Each row has a class, written as a number after it.
[ 19  -4 -45 -21   5  10   1   4  28 -74   3  21 -25 -48  50   1   4 -14
   1 -26  38  36  19  54 -13  -2 -14 -46 -25 -54   9  23 -19 -20  11 -21
  -9  67  28 -69  37 -42] | 5
[ 39 -48 -13  -7  22  13  42   9   5 -39   3  17 -39 -18  41   3 -20  35
   1   1  40  27 -15  37  12   7   4 -50  -8 -35  42  18 -36 -34 -26 -13
  16  38   9 -59  43 -44] | 10
[-15 -51 -29  -7 -13  -9  17  42   3  13 -21   5  56 -47 -25 -22 -18  34
  20   2  18 -51 -58   2 -24 -20  -7  19  -6 -24  16 -14 -56   0  -7  -4
  29  23 -41  12 -12  16] | 9
[ 10   1 -24  -9 -24  28  34  -6  11 -36  18  19 -16 -42  38  13   9 -13
 -14 -22  13  34 -13  50 -22 -29  25 -49  -3  -2  -6   8 -12 -32  -6 -19
 -12  67  16 -42  42 -21] | 6
[ 30  -3   4  -8  -2  29   2 -39   3 -19 -10  12 -52 -42  22 -50  10  64
 -26 -32   0 -15   3  67  19  17  -3  -9 -25   3  26  23 -25 -24 -24  59
   8  67  -5 -25  70 -22] | 4
[-32 -40  13   3 -40  51 -25  51 -17   3 -21 -34 -17 -16  49 -21 -31  12
  -2 -21   1  13 -31  30  12  13  22  12 -11  39  22   1 -16   0  16 -15
  25  19 -26 -23 -22  -5] | 9
[-26 -26  19   9 -28  48 -35  69 -33  17 -38 -44   5 -29  67 -12 -12 -10
 -28 -32   6  36 -30   2  22   3  13 -19  -4  36  28  -3 -24  -5   4 -20
  31  44 -18 -29  -4  15] | 8
[ 37 -40  12   3  -2  22  30 -14  -3 -48   5  -5 -32 -55  39  -4  36  19
 -16 -15  45  58  -3  46 -56  22  14 -45  20  -2  34   8  -2 -28  -6   1
   9  72  40 -33  37 -46] | 3
[ 42 -18  35 -36 -22  23  14 -17  17 -14 -10 -18 -33 -62  22 -12  26  31
 -11   0  24  16 -19  36  10   4 -17 -26  -3  38  10  17  -1 -34 -21  37
   0  54  -2 -45  33 -33] | 1
[-45  42  12  24 -35  57 -30  22 -16  40 -10 -35   0 -18  63  21 -22   2
 -29 -25 -25   9  11  21  32 -30   5   7 -22  16  -8 -15  -8  -9  18 -31
   7  29 -13 -10  20  20] | 4
[ 10 -25 -49   1 -22  15   4   3   6 -72  10  37 -56 -67  31 -45  -2   4
   4 -42  34  23 -34  57  10 -15 -40 -39 -20 -39  23  22 -45   7   1  10
 -15  60  -4 -19  41 -21] | 11
[  0 -46 -26 -52 -22  -2  23  13  47 -50 -37 -13 -33 -71  67 -37  32  12
   1 -14  33  46 -34  24  28   8  24 -15   2  53  66  18  -9 -18  19  20
  17   6   5 -25  36 -53] | 7
[ 30 -27  13 -29   7  46  39 -36   8 -19 -22 -19 -72 -32  48 -28  10  32
   4 -10  26  20 -33  66  16  12 -16 -53  -7 -39  46  20 -22 -45 -12  -9
  20  37   6 -59  39 -44] | 7
[-21 -42 -26  -4  -6  -5  10  25  -5 -17 -14   8  78 -62 -23 -14  -9  23
  14  -8  26 -34 -29  -3 -23 -33   8  12  17 -18  25   1 -49   9 -10   3
  20  30 -41   0   5 -12] | 0
[-17 -69 -39  19  -1  -9  10  29   9  -5  -9   1  95 -38 -24 -11 -18  23
  19 -10  22 -22 -35 -10 -32 -30  12 -10  -3 -31  24   0 -31   1 -23  -6
  35  25 -27   4 -13  -2] | 3
[-21 -35 -62   1 -14 -13  51  44  19  11 -17  -4  65 -39 -26  -8 -38  19
  16   0  28 -27 -53  -2 -36 -53  15  11 -14 -40  14 -13 -53  -2 -16 -18
  28  21 -53   0  -6  21] | 9
[ -5 -43 -35  -6   1  -1  26  11  -4  24 -10  -5  61 -36 -27 -33 -19  55
  11  -2   6 -59 -18  -9  -6  -5  12  23  -1 -20  10  -7 -47  -7 -20   8
  40  39 -17   7   7  13] | 4
[ 22 -60   0 -73   1   6  37  -2  17 -64  -9  -3 -72 -60  51 -73  28  74
 -11  -9  20  43   4  70 -10  27   3   6   0 -11  47 -12 -24 -27 -14   7
  16  38  11 -24  38 -68] | 8
[-48 -30  11  29 -46  45 -20  39 -34   1 -23  -3 -14 -42  38   9 -27  12
  -1 -18   9  26 -67   4  28  26   8 -14  -5  47   8   4 -47   4  18   2
  24  39  -7  -6   4   6] | 11
[ -5 -46 -25 -12  -2 -13  15  26 -16 -23 -10   8  52 -42 -21 -34  -7  23
  25  -1  18 -47 -45  -6 -33  -8  27  28  27  -2  31  -7 -50   0 -17   7
  26  40 -23   1   1  -4] | 0
[-30  10 -14 -15 -58  31 -16  56  -9   0   0 -38  15 -17  42  32 -21 -31
 -12  -2  -3  47  15  11   6 -55  17 -36  -7  13 -22  -4 -13 -10  12 -35
   6  22 -50 -41  -1  17] | 6
[ 15  -6 -23   0 -11 -16  34  11  54 -13  -4 -11 -27 -31  17 -27  15 -26
 -29 -48  15  32 -14  55 -17 -46 -54 -36 -26 -10  54 -29   3  -6   1   0
  25  61   1 -18  50 -54] | 8
[-15 -25 -31   7 -10  -2  12  28  -2  -8  -3  -4  58 -28 -16 -17   0  38
   7  -5  13 -33 -29 -18 -39 -35   9   8  12 -16  13  -5 -39  -6 -21 -21
  39  34 -23   8  -8   5] | 1
[-46   0  18   2 -40  42 -53  41 -25 -13 -13  -9 -11 -27  61 -16  14  -7
 -19 -18 -11  41 -13  10  26  19   3  -8   5  42  -5  -5 -33 -14  20  -8
  23  23 -17 -12  -6  13] | 3
[ -9 -27 -35  -7 -18  -1  12  30 -16  -4 -17   1  79 -38 -16  -4 -17  23
  19  -4  23 -34 -28 -13 -14 -26  34  23  21 -14  20 -11 -47  22 -18  -7
  33  25 -19  -5   3   2] | 10
[ -2 -39 -60 -15 -17 -26  37  44   7 -21  -4 -10  45 -42 -13 -28  -3  22
   9  11  18 -32 -43 -26 -20 -15   4  10  -4 -11   9  -5 -49   3 -12   6
  47  36 -12  -8  -7  10] | 2
[ 42  -7 -40 -36  -2  36   3 -11  12 -32 -11  -2 -66 -37  73 -75 -17  24
   4 -22  11   7  -1  48  15   6  20  -9   9  -2   8   1 -15 -19 -14  25
  11  42  17 -63  33 -35] | 1
[-47  -1  28 -11 -50  16 -58  54 -15   2 -19 -49  -4 -35  52 -15  -9  -7
 -32 -10 -15  51  12  11  15  16  11  -7 -17  66 -33   9 -12 -17   6   3
  37  24 -43 -42 -17  14] | 1
[-13 -68 -32 -13   1 -13  20  44   0  19 -23 -15  79 -44 -24 -19  -9  33
  10 -10  21 -32 -49 -13 -37 -21  17  17  10 -10  36 -15 -54  11 -19 -25
  34  32 -19   6  -4   2] | 8
[ -1 -44 -30 -12   0 -12  29  42  -1   6 -18   5  58 -45 -34 -29  -8  22
   7 -16  21 -37 -45  -5 -25 -31  18   7  16  -3  41  -8 -52   9 -24  -7
  33  35 -34  14   7   2] | 8
[-18 -57 -49 -22  -2  -7  34  26  -3  13 -10  -2  84 -55 -35 -11 -12  29
   7 -20  20 -15 -35  -6 -36 -18   9   2   9 -32   4 -14 -51  11 -21 -23
  29  38 -37  -2  -8  14] | 8
[-30 -47 -23  10 -14   3   3  44  -1 -12 -15   8  44 -21 -18 -40   6  29
   0   8  20 -24 -49 -16 -43 -34  26   8  25 -10   6   8 -50  -2 -30  -5
  36  30 -11  13 -11  -5] | 1
[ 30 -47  25 -57  15  35   6 -13   9 -85 -16   6 -25 -90  48 -39  26  19
   6 -34  21   2  27  52  -8  40 -14   7  10  -6  24  18 -20 -16   3  55
   4  81  10 -58  50 -60] | 0
[-30   0  -8  22 -32  20 -20  62   1   3  11 -30 -15  11  69  11  -2 -10
 -24 -14 -15  38   0  -5   1   3   6 -15   1  35 -19 -16 -21   2  27 -55
  36  14  -9 -30   0  -5] | 2
[ 18 -60 -11  28   4  24  60 -15  34 -68  18  40 -65 -21  47 -24  33  18
   0 -20  37  29 -16  44   5  36  11 -24 -24   8  35  38  -3 -22  -6 -18
 -13  63  65 -25  34 -52] | 5
[-18 -14  -8  -2 -25  13 -27  41 -38  23 -25 -17  32 -36  45   0 -29 -10
  -5  -9 -21   9 -14 -23  43  21  38  -2  -2  85  10  17 -27  -4  18   5
  25  11 -25 -24  -8  23] | 6
[ 17 -22 -27  -7 -23  14  86 -19  41  -5 -16 -31  19 -67  18   2  10 -17
 -13 -30  13  25  17  55 -43 -38 -34 -31 -29 -43   6  -7 -44  -8 -11   5
  26  74 -33 -61  69 -41] | 6
[ -9 -61 -46 -40 -27  -8  46 -22  29 -42  -5  11 -74 -75  73 -50   1  12
 -18 -16   7  48   7  91  51  11 -28 -36 -37   1   8  21  -9  -1  -1  16
   2  30   0 -58  33 -61] | 10
[-49 -16   2  15 -47  34 -43  43 -16 -15 -23 -40   2 -29  49  -1  -1   6
 -31  -5  17  54   0   0  -1   8   6 -22 -10  26  -1  16 -33  -5  14  -7
  33  21 -13 -40  -9  -9] | 1
[-14 -54 -48   9  -5  -8  29  45  -5  -4 -30   8  62 -43 -18 -24 -25  34
  19  -8  33 -57 -55 -17 -34 -16  17  22   2 -28  24 -12 -53   9 -21   7
  45  37 -41  12 -10  17] | 9
[ -7 -23 -46 -11  -4 -24  26  35   7 -19   6 -10  31 -22 -18 -40   0  40
   0  -7   8 -42 -36  -8 -30 -18  19  21   7   9  31 -12 -35   3 -14  -8
  57  26 -12  16  -4 -10] | 2
[-31 -14   8  35 -20  56 -31  39 -27  28 -21 -29  25 -27  52  28 -31  13
 -17 -16   9  28 -22  12   7   4  29 -29 -11  38 -24   0 -30 -23   5 -23
   8  40 -34 -43   5  29] | 12
[-30 -17  19  -9 -31  41 -30  39 -37  -2 -14 -35 -10 -26  59   6 -28  15
   4   8  -7  33   0   6  19   9  29   8   2  36 -12   4 -26 -12  17 -13
   4  28 -29 -49  -3  14] | 0
[-17 -41 -43 -12  -2   2  11  19   1  -3 -37   0  52 -59  -9 -41   4  29
  23 -16  20 -31 -57  -3 -26 -22  36  20   8  -9  21   9 -55   4 -19   3
  31  32 -31   3  15  22] | 7
[   7    0  -26  -36    9  -26   27    5   46 -100   14   20  -42  -45
    7   -5  -17   11   25  -27   38   50   42   39  -59  -34    1    1
    6  -60  -15  -12  -22   10   -1    2    3   56  -28  -15   76  -54] | 11
[  10  -41   14  -77   20   30   29   21   61 -101   26   38 -113  -34
   40  -46   19  -16   19  -31    3   33   19   66   -4  -19  -17   12
   18   21   17   -2   -6  -19  -10   20   -1   60  -19  -10   62  -80] | 3
[-51 -17 -19  30 -37  44 -36  40 -18  16 -28 -21  26 -46  49  -6 -22 -18
  -6 -32  -5  42 -16   6  23 -11   4  -5 -18  19  14  10 -15  19  29 -24
  27  -2 -30 -21 -16   2] | 7
[-12 -35 -27 -25   6 -16   6  28   0   1 -18   3  36 -30 -25 -28 -22  38
  16 -10  21 -54 -45  14 -41 -18   6  20  12 -27   9 -15 -41   2 -20  -7
  38  39 -44   5  -5  -2] | 9
[ -3 -37 -49   1  11  -8  15  24   1  -5 -16  18  76 -31 -22 -28 -21  33
  18   2  15 -33 -46  -7 -40 -23  37  17  11 -15  11 -12 -43 -12 -20   0
  18  26 -13   3  -1   2] | 12
[-27  13 -19  -6 -18  40 -29  28  -1  39 -28 -33  -4 -34  69   4  -3  -2
 -10 -28 -13  36 -28   2  21   3  11  13 -11  60   4  -9 -16  -2  28 -21
  19  18  -4 -40   7  16] | 7
[-31 -35 -41  -2   6   0   8  25  -4  15 -27   2  67 -47 -22 -28 -13  16
  23 -16  11 -28 -58  -9 -34 -24  23  27   4 -18  13   3 -57   6 -17 -20
  38  25 -31   1   0  14] | 7
[-36  -3 -13  29 -10  18 -15  38 -15  -1 -22 -17  12 -31  71 -12 -14  -7
 -20 -29  -6  26   1  15  -1   8  21  -7  -7  20  -8 -19 -30 -15  15 -29
  23  17 -37 -13  13  16] | 12
[-45   8 -14  -7 -35  36 -14  20  -9  35 -20 -31  -9 -16  46   7 -26  17
 -15 -12   1  32 -20  23  17  -9 -10  -4 -14   9 -26  -2 -34   2  19 -39
  13  26 -43 -42 -12   9] | 9
[ 31 -70 -32 -31 -27  33  52  53  24 -66  -2  -1 -53 -35  69 -51  11   8
  -1   0  11  38  -5  37 -13 -18  28 -13 -13   7  38  11 -39 -30 -19  14
   6  46  -3 -47  41 -29] | 6
[ 24 -13   4   3   2  10  12  23  -1 -30 -11   1 -65 -15  14  32  10  33
  -3   4  22   6 -19  18 -28 -43 -73 -34 -16 -34  31  17 -47   5 -10   2
   1  82 -17 -33  57 -22] | 11
[ 16 -50  11 -52   5  43   3 -12  -9 -53 -11   0 -78 -10  42 -51  35  54
  -4   7  20  65 -42  55 -16  40   4   0  -6 -15  34  33 -27 -41 -16  -9
 -10  72  54 -40  16 -43] | 5
[-43 -37  15  23 -19  39 -14  46 -21  12 -28 -26   4 -33  56  -8 -20 -34
  -6 -16   5  41 -15  -1  23   4   1 -24   7  17   0   1 -31  -3   8 -13
  34  22 -36 -15  -2   6] | 3
[-19 -51 -53   3 -17 -23  24  38  15 -22   2  15  53 -34 -20 -34   1  32
   3  -3  14 -37 -51 -17 -15 -19  16   3   4  -1   4  -1 -37   9 -18   3
  45  27 -14  14  -7  -5] | 2
[ -6 -24  13 -40  -2  71  30  12  11 -62  14 -11 -74 -46  11 -19 -17  -1
  15 -20  32 -10  12  57 -14 -19 -17  24 -12 -34  17   2 -36 -19 -13   8
   7 102   7 -27  56 -42] | 4
[-17 -42 -18  12 -18 -22  17  23  -6 -23  -1  -1  49 -29 -17 -28  15  25
  10   3  19 -37 -16  -8 -22 -26   2   6  15  -6  18   9 -38   7  -8 -11
  21  42 -25   0  -5   0] | 0
[-35  13 -13  15 -23  24 -40  58 -12  45  -3 -19   0 -25  56  10 -24  -7
 -32  -5 -15  28  17  10   8  -9  -1   3 -14  23 -31 -12 -42  -4  19 -35
  13  25 -16 -36  16  16] | 4
[  1  33 -49  13 -68  -9  27   9   4 -81  17  27 -27 -52  69  20   4 -42
 -21 -11   9  51  35  61   9 -37 -28 -57 -31 -52  23  -4   5  -3  24 -24
   4  30  16 -57  21 -52] | 10
[-35  -2   9  -4 -46  24 -24  57 -14   8 -23 -10 -21 -35  42  -1 -24  -8
   1 -12   7  21 -26  20   5   4   1   1  -1  29 -31  -9 -60  -5  21 -22
  28  48 -62 -36  11  11] | 9
[ -2 -61  -7 -20  12  32  29  22  31 -42   8  11 -70 -28  60 -25  -2  37
   4   9   5  33 -17  27  24  -5 -37 -30 -22 -25 -11  23 -29 -29  16 -11
  12  65  42 -47  28 -47] | 2
[ 13  -1 -69 -41 -39   4  63 -26  -9 -50  15  -3 -55 -54  20 -69 -18 -53
   3 -12  14  80 -10  51   7  13 -18 -14 -24 -26  16  20 -66 -17   6  -2
   4  40 -14 -60  24 -26] | 6
[ -1 -35 -42 -12  12 -11  13  26  -1  -5 -28  15  50 -54 -10 -33   4  40
  17 -16  16 -42 -50 -14 -23 -17  40  20  16  15  35   3 -28  -2 -22  11
  40  25 -24  13   8  13] | 7
[-53 -22  35  -5 -32  32 -26  17 -23  -6 -12 -45 -21 -42  65  17  -4   9
 -15 -15  -1  28 -12  36  13  39  21  -2  -7  63   3  -3 -22 -18  26 -20
  14  35 -11 -41   9  -7] | 0
[-27 -23  13  13 -35  13  -2  55  16  29 -29 -44  13 -30  53  10 -27 -18
  10   1  19  30 -25   4  33  -3  30   8 -28  52 -13  -9 -15 -15  -1 -32
  18  35 -23 -35   6  11] | 5
[-59  -9  29   1 -30  43 -53  55 -31   7 -18 -35  -9  -8  31  -8  -5  11
 -23  -3  -8  35 -36   3  -3 -17  -3  -1  -1  21   3  12 -50 -18  -2 -32
  26  18 -41  -6 -12  15] | 1
[-13 -37 -59 -15  11 -21  29  26   4   5 -28   6  60 -60 -26 -31   0  21
  18 -10  16 -38 -52 -13 -35 -28  14  21   3 -10  29   4 -49   5 -21   2
  43  30 -32   3   4  16] | 7
[-34 -34  20  17 -19  23 -34  54 -23  22 -20 -35  21 -36  37 -14 -19 -14
 -14 -46   7  21 -17   8  14  11   1  -3  -6  40  16   2 -40  13   6 -42
  33  41 -40 -22   3   1] | 8
[ 17 -25  -7 -32   8   3 -22 -33   3 -74  -7  18 -59 -30  35 -57  13   5
  -3 -55   0  39  18  63   3 114   2  -6 -18  16  21  15 -14 -14  12  43
  32  48  16 -43  35 -48] | 5
[ 25 -76 -47  -8 -38   9  44   5  11 -48   9  32  -8 -40  13  -6  -4 -16
  13 -11  30  17 -31  28  -8  24  23 -52  11  17  23  17 -42  -5  -7  10
  12  35 -10 -49  30 -55] | 6
[-13 -54 -36   3 -15 -11  14  30 -17   6 -15  16  51 -17 -19 -16 -14  31
  19   3  14 -39 -38 -10 -11 -10  30  14  31   0  17 -10 -45  26 -19  -6
  40  21 -16   3  -2  -9] | 10
[-50 -26  26  20 -41  42 -53  43 -23  21 -12 -38 -15 -31  66  -6  -9  20
 -15  -8  -6  38 -31  10  16  20  15 -10 -18  45 -37  -1 -40 -29   9 -31
  16  30 -16 -27  -4  37] | 1
[ -4 -16 -28  -3   4 -31  14  30  10 -10  -9  11  56 -19 -33 -21   1  12
  12  -5  24 -27 -36  -6 -31  -6  18  22  -2  -9  18  -8 -37  -7 -27 -15
  35  39 -16   7   0   2] | 5
[  8 -80 -29 -24 -12  18  24  38  -1 -47   6  31 -19 -72  19   3   9   7
   1   6 -12  33  -8  31 -28   3 -27 -34 -24   4  26  24 -41 -23  32  24
   1  57  26 -30  23 -23] | 6
[-26 -51  -8   0  -6  -5  21  19  -8  -1 -15  -5  72 -33 -22 -18  -5  40
  18   1   8 -31 -46  -3 -32 -16  25  24  21  -7  33  -4 -59  -4  -9 -17
  28  21 -33   6   4 -12] | 0
[ 41 -43  41   5 -29   9  29  10  -2 -94  -3  12 -12 -74  42 -22  41  18
  -6 -25   2  16  -1  43  -7  29  33 -18 -12  43  72  42 -15 -34   5  43
  -9  41 -13 -19  49 -15] | 0
[ 55  -8 -49  12 -15  14  56  -5  32 -48  17  30 -21 -48  39 -14  -7  54
  -3 -10  20  38   1  43  20 -28  14 -57 -35   2  22  10  -7 -53  -2  18
 -20  34 -23 -38  46  -1] | 12
[  1 -66 -37 -13   1 -10  24  34  -7   6 -22  13  26 -39  -9 -48 -36  31
  31   5  27 -53 -65  14 -28  -1  35  18  19 -12  16  -2 -53   1 -19 -11
  32  31 -20  -8 -11  -9] | 9
[-39 -23   2 -13 -36  36  -7  57 -16  -2 -18 -33 -35 -31  67 -15 -17 -20
 -12  -2  -7  31 -58  -3  48  15  11  -4  -9  61   9   9 -40 -14  17 -12
  31  20 -12 -23  -3   6] | 2
[-44 -20  34  23 -23  14 -51  45 -28  38 -31 -14 -10 -11  46   7 -14  -7
 -28   1  -5  24 -14  24  45 -29 -28 -40   0  19  -1  14 -12  11   9 -23
  23  20 -19 -19   0 -14] | 10
[  48  -45  -23  -50    1   29   29   33   26 -101   -6   37  -81  -36
   71  -26   21   -8   30  -24    6   14  -15   36    1  -28   24  -29
   13   -5   50   44  -13  -20  -13   -2  -12   49  -29  -43   55  -36] | 7
[ 40 -44 -40 -43   8  31  37  17  -1 -25 -24   3 -74 -93  59 -44   6  15
  -2 -11  14  45 -37  63 -35   6 -10  -4 -18 -17  34   1 -46 -27 -12  22
   8  55  -5 -58  51 -15] | 7
[-39  -1  26   9 -46  38 -28  35 -40   1 -25 -28 -28 -13  64 -13  -2 -15
 -14 -19  -5  22  -9  19  42  13  18  -2  18  52  17   1 -24  13  20 -23
  34  29  -6 -21   4 -10] | 10
[-36  -8  19  -9 -27  41 -35  40 -33  10 -34 -18 -28 -34  53 -12   4  32
 -30 -27  -1  24 -45   7  29  24 -15  -8  12  54  18  -3 -39   6   6  10
  36  33 -28  -7   7  -4] | 11
[  23  -37  -22  -16  -34    5   36   34   -2  -62  -16   -7   -3 -106
   51   18   -7   10    3  -10   34   19    1   33  -13   -9  -11  -23
  -38  -16   35   23  -19  -15   16   11   -3   54  -32  -41   19    0] | 9
[-46 -21   7  11 -47  38 -42  62 -21  13 -21 -33  29  -8  28  22 -23 -15
  -4  -4  11  43 -36   8  -3  24  35  -4 -23  23 -12   1 -47 -14  -3 -37
  22  25 -31 -45 -16  21] | 5
[ 43 -57 -33   1  -4  22  25  -7  17 -60  -2  63 -89 -39  54 -72  11   1
  26  -3  24  -6 -35  50  36   3 -16 -54  12  -3  -2  28 -36 -26   9  19
 -23  79  33 -39  48 -37] | 12
